Below is a small trained network, with its code and all its weights. Each question gives an input and a target symbol and asks what happens when units are switched off, that is, made to give their printed mean instead of their output.

import numpy as np


def w(rows, s, z=0):
    codes = np.array(rows[::2]) - 128.0
    scale = np.full(codes.shape[1], s)
    scale[-1] = z or s
    return codes * scale


def f(y):
    return np.maximum(y, 0)


def softmax(a):
    e = np.exp(a - a.max(-1, keepdims=True))
    return e / e.sum(-1, keepdims=True)


def log_softmax(a):
    a = a - a.max(-1, keepdims=True)
    return a - np.log(np.exp(a).sum(-1, keepdims=True))


def net(x, mask):
    ids = ['αβδεζηθλμξστψω'.index(c) for c in x.split()]
    T = len(ids)
    res = E[ids] + P[:T]
    r = res
    for j in range(2):
        rows = slice(3 * j, 3 * j + 3)
        q, k, v = (r @ M[0][rows].T for M in (Q, K, V))
        z = softmax(np.where(np.tri(T) > 0, q @ k.T / 3**0.5, -1e9)) @ v
        o = O[0][rows]
        res = res + np.where(mask[j], z, o[:, -1]) @ o[:, :-1]
    y = f(res @ A[0][:, :-1].T + A[0][:, -1])
    res = res + np.where(mask[2:18], y, B[0][:, -1]) @ B[0][:, :-1]
    return log_softmax(res[-1] @ U[:, :-1].T + U[:, -1])


Q, K, V, O, A, B = {}, {}, {}, {}, {}, {}
E = w([
[133,158,112,117],'α',
[103,180,143,125],'β',
[139,148,1,183],'δ',
[62,104,214,15],'ε',
[89,55,136,167],'ζ',
[231,29,155,71],'η',
[131,120,144,93],'θ',
[118,151,122,119],'λ',
[119,167,127,129],'μ',
[221,108,80,166],'ξ',
[90,200,94,161],'σ',
[120,175,124,133],'τ',
[56,77,56,92],'ψ',
[132,149,146,108],'ω',
],0.018)
P = w([
[143,150,144,151],'0',
[62,99,125,244],'1',
[171,131,113,104],'2',
[129,37,155,177],'3',
[182,129,105,86],'4',
[95,50,122,175],'5',
[185,114,101,76],'6',
[90,29,124,144],'7',
[193,111,103,76],'8',
[32,80,119,154],'9',
[191,117,106,86],'10',
],0.011)
Q[0] = w([
[130,53,81,179],'h0',
[124,90,144,206],'h0',
[74,61,226,196],'h0',
[73,77,241,180],'h1',
[166,255,189,25],'h1',
[39,54,154,144],'h1',
],0.0074)
K[0] = w([
[177,182,2,211],'h0',
[216,201,153,219],'h0',
[166,247,144,135],'h0',
[57,207,221,102],'h1',
[106,14,112,78],'h1',
[72,188,249,114],'h1',
],0.0075)
V[0] = w([
[148,219,204,111],'h0',
[86,146,152,55],'h0',
[126,114,88,173],'h0',
[138,147,33,159],'h1',
[10,135,177,95],'h1',
[157,83,119,71],'h1',
],0.012)
O[0] = w([
[243,169,100,213,1],'h0',
[151,124,4,132,128],'h0',
[97,220,254,192,152],'h0',
[62,238,90,99,143],'h1',
[47,102,40,179,117],'h1',
[158,41,152,41,173],'h1',
],0.0071,0.0032)
A[0] = w([
[200,115,178,105,94],'n0',
[101,42,132,99,82],'n1',
[42,37,106,176,91],'n2',
[122,211,54,80,98],'n3',
[58,32,165,140,75],'n4',
[84,20,251,189,203],'n5',
[203,100,192,119,200],'n6',
[170,147,150,53,172],'n7',
[104,72,163,173,255],'n8',
[91,171,141,155,209],'n9',
[42,101,60,182,152],'n10',
[98,111,103,76,248],'n11',
[247,182,140,143,109],'n12',
[159,6,112,228,219],'n13',
[150,101,137,128,247],'n14',
[49,148,254,162,138],'n15',
],0.0069,0.0046)
B[0] = w([
[156,17,146,161,168],'n0',
[148,208,44,151,203],'n1',
[253,135,185,102,227],'n2',
[140,107,79,56,173],'n3',
[210,197,103,114,210],'n4',
[88,161,110,171,255],'n5',
[116,127,185,157,195],'n6',
[105,128,180,147,206],'n7',
[65,138,186,156,227],'n8',
[151,99,67,171,193],'n9',
[119,130,194,74,224],'n10',
[55,75,160,186,242],'n11',
[149,107,127,100,168],'n12',
[72,201,142,120,247],'n13',
[66,161,76,252,204],'n14',
[189,103,52,111,217],'n15',
],0.006,0.0077)
U = w([
[193,175,130,132,124],'α',
[159,136,121,145,42],'β',
[145,227,152,28,97],'δ',
[170,44,33,104,224],'ε',
[12,122,175,224,250],'ζ',
[110,17,175,123,122],'η',
[50,73,137,203,211],'θ',
[153,108,115,153,49],'λ',
[171,140,127,145,53],'μ',
[206,159,190,63,207],'ξ',
[159,167,121,142,2],'σ',
[196,152,113,159,88],'τ',
[1,67,135,71,119],'ψ',
[169,119,127,151,66],'ω',
],0.0078,0.0035)

Each question gives the input, a string of symbols that net reads in full, and the target symbol t.
The units are the heads (3 rows each of Q, K, V and O) and the neurons (one row each of A and B). Each row of codes is followed by its name. A weight is (code - 128) times the scale printed after its matrix; where a second scale follows, it is the last column's (O, A, B and U).
mask holds one flag per unit, heads first, then neurons. A switched-off unit (its flag False) gives its mean, the last column of its rows in O or B, instead of its output. The means were averaged over made-up inputs and are rounded, as every weight is.
A unit's drop is (log p(t) with every unit on - log p(t) with that unit switched off) / (log p(t) with every unit on - log p(t) with every unit switched off).
The circuit of an input: a set's keep is (log p(t) with only the set's units on - log p(t) with every unit switched off) / (log p(t) with every unit on - log p(t) with every unit switched off). Starting from the 12 units with the biggest drops (on a tie, the unit counted first), units are removed one at a time, each time the one whose removal leaves the highest keep (on an exact tie, the one counted first), for as long as the keep stays at least 0.8.
units of the circuit, in order: the units of the circuit, biggest drop first
top k neurons: the k neurons with the biggest drops, biggest first
which heads matter: for each layer, one digit per head in row order, 1 if its drop is at least 0.15 and else 0, layers parted by /
drop of u: that unit's drop, to one decimal
input ω ξ μ, target ξ: which heads matter : 11
input ζ θ α ξ α ε α ε ε, target ε: which heads matter : 10
input τ α θ λ τ δ θ ε α, target ε: top neuron : n3
input σ ξ β, target ξ: units of the circuit, in order : h1, h0, n5, n13
input τ θ δ μ θ μ ξ α λ, target ξ: units of the circuit, in order : h1, n13
input θ λ λ α α ψ ψ ζ α ψ τ, target ψ: units of the circuit, in order : h0, h1
input α ε η θ α, target η: units of the circuit, in order : h1, n0, n4
input ψ σ σ, target ψ: which heads matter : 11
input ξ ξ θ ε, target ζ: top 4 neurons : n5, n8, n13, n14
input θ β β ψ α σ σ, target ψ: which heads matter : 10
input δ α τ α α ε ω α β, target ε: which heads matter : 10
input η θ α ε, target ζ: units of the circuit, in order : n5, n13, h1
input δ ψ λ δ η ε ζ ξ, target ζ: top 3 neurons : n2, n5, n4
input β θ ε β ω, target ε: units of the circuit, in order : h0
input β ψ τ ε ψ β α, target ψ: which heads matter : 11
input α σ β ξ λ, target ξ: units of the circuit, in order : h1, h0
input θ τ ζ β ξ β τ, target ξ: which heads matter : 01
input α ζ α, target ζ: which heads matter : 10
input μ ψ ω, target ψ: which heads matter : 11
input α θ ψ α θ δ δ ε ψ, target ψ: top neuron : n11
input τ τ θ ω β λ η, target η: top 2 neurons : n0, n6
input σ ε ε τ λ, target ε: drop of h0 : 0.8
input μ ψ α, target ψ: drop of n0 : 0.0
input λ ε τ ψ ε α α α τ β θ, target ε: drop of h1 : 0.1
input ω α ψ β ω, target ψ: top 2 neurons : n2, n4
